Here is a tiny trained network, its code and every weight. The questions are about switching its units off for an input and a class, where a switched-off unit gives its printed mean instead of its output.

import numpy as np


def w(rows, s, z=0):
    codes = np.array(rows[::2]) - 128.0
    scale = np.full(codes.shape[1], s)
    scale[-1] = z or s
    return codes * scale


def norm(h):
    return h / np.sqrt((h * h).mean(-1, keepdims=True) + 1e-5)


def f(y):
    return np.maximum(y, 0)


def log_softmax(a):
    a = a - a.max(-1, keepdims=True)
    return a - np.log(np.exp(a).sum(-1, keepdims=True))


def net(x, mask):
    res = np.array(x, float).reshape(1, 8) / 4 @ E
    u = 0
    for l in range(4):
        y = f(norm(res) @ A[l][:, :-1].T + A[l][:, -1])
        res = res + np.where(mask[u : u + 5], y, B[l][:, -1]) @ B[l][:, :-1]
        u += 5
    return log_softmax(norm(res)[-1] @ U[:, :-1].T + U[:, -1])


A, B = {}, {}
E = w([
[125,97,79,50,195,234],'x0',
[112,189,233,159,44,107],'x1',
[92,159,181,117,188,132],'x2',
[43,98,168,141,76,160],'x3',
[118,158,99,67,3,114],'x4',
[196,180,170,181,160,151],'x5',
[176,128,138,166,62,122],'x6',
[173,86,239,38,88,142],'x7',
],0.006)
A[0] = w([
[8,175,126,161,103,133,25],'L0N0',
[105,129,90,78,112,106,6],'L0N1',
[127,194,68,155,111,161,64],'L0N2',
[113,77,79,149,201,95,244],'L0N3',
[178,100,81,125,159,166,148],'L0N4',
],0.011,0.0018)
B[0] = w([
[172,10,73,224,143,184,212],'L0N0',
[51,147,79,116,88,199,167],'L0N1',
[88,231,53,198,147,120,184],'L0N2',
[116,111,80,121,150,80,254],'L0N3',
[254,52,135,39,177,198,215],'L0N4',
],0.009,0.0062)
A[1] = w([
[85,182,99,67,103,168,76],'L1N0',
[91,172,67,125,115,162,202],'L1N1',
[79,192,255,57,124,62,2],'L1N2',
[86,143,166,178,59,65,228],'L1N3',
[31,97,92,115,19,102,77],'L1N4',
],0.0083,0.0019)
B[1] = w([
[115,175,199,84,87,142,183],'L1N0',
[149,106,107,133,6,100,254],'L1N1',
[122,146,118,208,134,181,194],'L1N2',
[95,125,182,95,54,105,251],'L1N3',
[181,125,187,151,112,163,246],'L1N4',
],0.012,0.0031)
A[2] = w([
[182,75,216,187,110,183,150],'L2N0',
[2,117,128,229,96,128,1],'L2N1',
[227,7,132,122,82,92,214],'L2N2',
[116,126,197,137,131,170,27],'L2N3',
[34,170,186,88,217,165,77],'L2N4',
],0.0075,0.0024)
B[2] = w([
[110,123,166,90,226,175,225],'L2N0',
[111,94,184,193,189,66,184],'L2N1',
[228,108,161,254,232,76,253],'L2N2',
[46,153,190,121,74,212,153],'L2N3',
[6,209,97,87,95,96,148],'L2N4',
],0.0073,0.0067)
A[3] = w([
[20,82,53,165,85,161,153],'L3N0',
[218,78,60,83,148,158,253],'L3N1',
[105,174,205,122,141,140,46],'L3N2',
[92,220,29,188,152,118,118],'L3N3',
[159,2,173,66,163,89,80],'L3N4',
],0.0076,0.0012)
B[3] = w([
[114,106,69,2,181,172,179],'L3N0',
[100,28,180,122,137,93,254],'L3N1',
[135,159,110,29,75,220,169],'L3N2',
[121,157,104,104,30,80,192],'L3N3',
[155,123,213,209,133,157,216],'L3N4',
],0.0093,0.0061)
U = w([
[105,250,166,63,183,188,49],'0',
[141,129,238,120,57,195,181],'1',
[128,137,199,194,189,125,62],'2',
[193,56,126,126,253,135,218],'3',
[143,219,88,172,94,30,169],'4',
[107,132,41,72,116,164,2],'5',
],0.014,0.0054)

Each question gives the input, the list of numbers given to net, and the class t.
The units are the neurons (one row each of A and B). Each row of codes is followed by its name. A weight is (code - 128) times the scale printed after its matrix; where a second scale follows, it is the last column's (A, B and U).
mask holds one flag per neuron, layer by layer. A switched-off neuron (its flag False) gives its mean, the last column of its row in B, instead of its output. The means were averaged over made-up inputs and are rounded, as every weight is.
A unit's drop is (log p(t) with every unit on - log p(t) with that unit switched off) / (log p(t) with every unit on - log p(t) with every unit switched off).
The circuit of an input: a set's keep is (log p(t) with only the set's units on - log p(t) with every unit switched off) / (log p(t) with every unit on - log p(t) with every unit switched off). Starting from the 12 units with the biggest drops (on a tie, the unit counted first), units are removed one at a time, each time the one whose removal leaves the highest keep (on an exact tie, the one counted first), for as long as the keep stays at least 0.8.
units of the circuit, in order: the units of the circuit, biggest drop first
top k neurons: the k neurons with the biggest drops, biggest first
k most important neurons of layer l: the k neurons of layer l with the biggest drops, biggest first
drop when u is switched off: that unit's drop, to one decimal
input [0,-1,1,7,3,8,4,-8], class 4: units of the circuit, in order : (L0N2)
input [0,0,3,-2,-8,-6,-3,7], class 2: 2 most important neurons of layer 0 : (L0N0; L0N4)
input [-2,2,-7,0,5,6,2,1], class 4: top 2 neurons : (L3N1; L0N2)
input [-2,8,0,4,-4,6,-6,8], class 0: 2 most important neurons of layer 1 : (L1N1; L1N4)
input [-4,-2,-2,5,-1,6,-1,-8], class 4: units of the circuit, in order : (L0N2; L3N3)
input [-7,-6,8,-2,-1,-6,-6,7], class 0: top 2 neurons : (L0N0; L2N4)
input [-3,8,-5,1,-8,3,-8,5], class 0: 3 most important neurons of layer 3 : (L3N1; L3N2; L3N4)
input [3,4,-5,-7,1,-7,-4,3], class 1: top 2 neurons : (L0N1; L1N0)
input [8,8,8,-3,-6,4,-3,-7], class 4: top 2 neurons : (L3N3; L2N0)
input [0,6,6,6,-3,-4,-4,-6], class 3: top 2 neurons : (L0N0; L3N0)
input [5,5,4,4,2,-5,1,1], class 3: top 2 neurons : (L0N0; L1N3)
input [-2,-1,0,6,-6,6,-6,5], class 0: top 2 neurons : (L0N0; L2N4)
input [-8,5,-7,2,-8,8,-8,2], class 1: 3 most important neurons of layer 0 : (L0N0; L0N4; L0N3)
input [-1,7,0,3,-4,-2,-8,-7], class 3: units of the circuit, in order : (L0N0)
input [8,5,0,3,5,-3,2,-6], class 5: 2 most important neurons of layer 0 : (L0N2; L0N0)
input [4,8,7,5,6,0,-8,5], class 0: 2 most important neurons of layer 1 : (L1N1; L1N2)
input [6,5,-6,6,-1,-3,4,-3], class 3: drop when L0N0 is switched off : 2.3
input [-8,6,6,6,0,0,-8,-6], class 3: drop when L0N0 is switched off : 2.1
